Below is a small trained network, with its code and all its weights. Each question gives an input and a class and asks what happens when units are switched off, that is, made to give their printed mean instead of their output.

import numpy as np


def w(rows, s, z=0):
    codes = np.array(rows[::2]) - 128.0
    scale = np.full(codes.shape[1], s)
    scale[-1] = z or s
    return codes * scale


def norm(h):
    return h / np.sqrt((h * h).mean(-1, keepdims=True) + 1e-5)


def f(y):
    return np.maximum(y, 0)


def log_softmax(a):
    a = a - a.max(-1, keepdims=True)
    return a - np.log(np.exp(a).sum(-1, keepdims=True))


def net(x, mask):
    res = np.array(x, float).reshape(1, 7) / 4 @ E
    u = 0
    for l in range(3):
        y = f(norm(res) @ A[l][:, :-1].T + A[l][:, -1])
        res = res + np.where(mask[u : u + 3], y, B[l][:, -1]) @ B[l][:, :-1]
        u += 3
    return log_softmax(norm(res)[-1] @ U[:, :-1].T + U[:, -1])


A, B = {}, {}
E = w([
[136,165,100,157,143,121,124,97,130,133,136],'x0',
[133,107,145,112,133,135,120,135,129,125,120],'x1',
[178,51,92,183,64,197,161,140,241,239,140],'x2',
[168,104,127,2,87,29,139,31,112,182,133],'x3',
[144,169,109,115,121,111,135,176,133,142,114],'x4',
[87,64,87,130,179,44,180,143,210,88,61],'x5',
[140,125,156,132,153,128,134,125,119,147,114],'x6',
],0.0092)
A[0] = w([
[177,75,95,141,89,186,186,117,198,210,180,31],'L0N0',
[175,98,169,87,48,43,133,73,136,209,209,9],'L0N1',
[158,191,190,116,2,201,66,133,63,217,201,2],'L0N2',
],0.0069,0.0056)
B[0] = w([
[75,202,225,177,35,17,13,139,133,99,161,222],'L0N0',
[119,146,73,144,75,203,222,158,68,48,7,206],'L0N1',
[165,81,62,30,254,146,131,130,211,82,218,254],'L0N2',
],0.0088,0.0069)
A[1] = w([
[117,109,83,47,82,102,135,54,127,211,87,42],'L1N0',
[101,65,110,146,142,28,168,135,224,145,88,16],'L1N1',
[162,85,103,147,68,155,130,126,183,254,147,3],'L1N2',
],0.0097,0.0036)
B[1] = w([
[192,166,98,175,42,146,158,141,52,189,99,198],'L1N0',
[143,78,52,122,255,92,116,106,165,119,189,254],'L1N1',
[121,168,224,126,115,90,37,130,141,120,181,172],'L1N2',
],0.012,0.0071)
A[2] = w([
[178,163,162,78,135,240,89,111,95,222,231,1],'L2N0',
[106,118,134,246,146,255,130,224,184,143,111,56],'L2N1',
[96,179,196,97,115,28,85,121,74,120,155,145],'L2N2',
],0.0099,0.0045)
B[2] = w([
[130,133,34,62,244,88,128,164,144,117,161,254],'L2N0',
[242,103,126,93,1,137,197,70,55,200,61,238],'L2N1',
[79,124,234,232,63,142,32,112,223,100,46,238],'L2N2',
],0.0096,0.0066)
U = w([
[121,118,50,100,245,111,114,149,158,117,196,231],'0',
[93,163,205,181,91,125,84,142,199,110,117,147],'1',
[168,128,94,129,64,157,196,132,51,157,64,2],'2',
],0.012,0.0012)

Each question gives the input, the list of numbers given to net, and the class t.
The units are the neurons (one row each of A and B). Each row of codes is followed by its name. A weight is (code - 128) times the scale printed after its matrix; where a second scale follows, it is the last column's (A, B and U).
mask holds one flag per neuron, layer by layer. A switched-off neuron (its flag False) gives its mean, the last column of its row in B, instead of its output. The means were averaged over made-up inputs and are rounded, as every weight is.
A unit's drop is (log p(t) with every unit on - log p(t) with that unit switched off) / (log p(t) with every unit on - log p(t) with every unit switched off).
unit that matters most: the unit with the biggest drop
k most important neurons: the k neurons with the biggest drops, biggest first
top k neurons in layer l: the k neurons of layer l with the biggest drops, biggest first
drop when u is switched off: that unit's drop, to one decimal
input [-6,-4,3,-6,-8,-8,-4], class 0: unit that matters most => L0N2
input [-5,0,8,7,8,-6,-8], class 1: 2 most important neurons => [L0N0; L1N2]
input [-7,3,5,5,-8,-1,3], class 1: 3 most important neurons => [L0N0; L2N1; L1N2]
input [-8,5,-5,5,-2,2,5], class 1: 2 most important neurons => [L2N2; L2N1]
input [-8,3,7,8,-7,6,-2], class 2: top 2 neurons in layer 0 => [L0N1; L0N2]
input [8,-2,5,6,-2,-4,1], class 2: 3 most important neurons => [L0N1; L1N0; L1N1]
input [3,-3,-6,-8,-3,-5,-4], class 2: 4 most important neurons => [L0N0; L2N1; L1N2; L1N1]
input [-1,1,7,6,5,5,8], class 1: 2 most important neurons => [L0N2; L1N2]
input [-7,6,-1,-3,2,-2,7], class 2: 2 most important neurons => [L2N1; L1N1]
input [2,6,-5,5,3,2,5], class 1: 2 most important neurons => [L2N2; L2N1]
input [-5,-1,-1,-7,-2,-8,-3], class 0: 4 most important neurons => [L0N2; L2N0; L0N1; L1N0]
input [5,-2,0,7,6,-4,-1], class 2: drop when L0N1 is switched off => 1.2
input [2,6,7,-1,4,-3,5], class 1: drop when L0N0 is switched off => 0.3
input [2,0,4,-7,-1,-2,-3], class 2: unit that matters most => L2N1
input [0,3,3,-5,-3,2,8], class 2: drop when L2N1 is switched off => 1.1
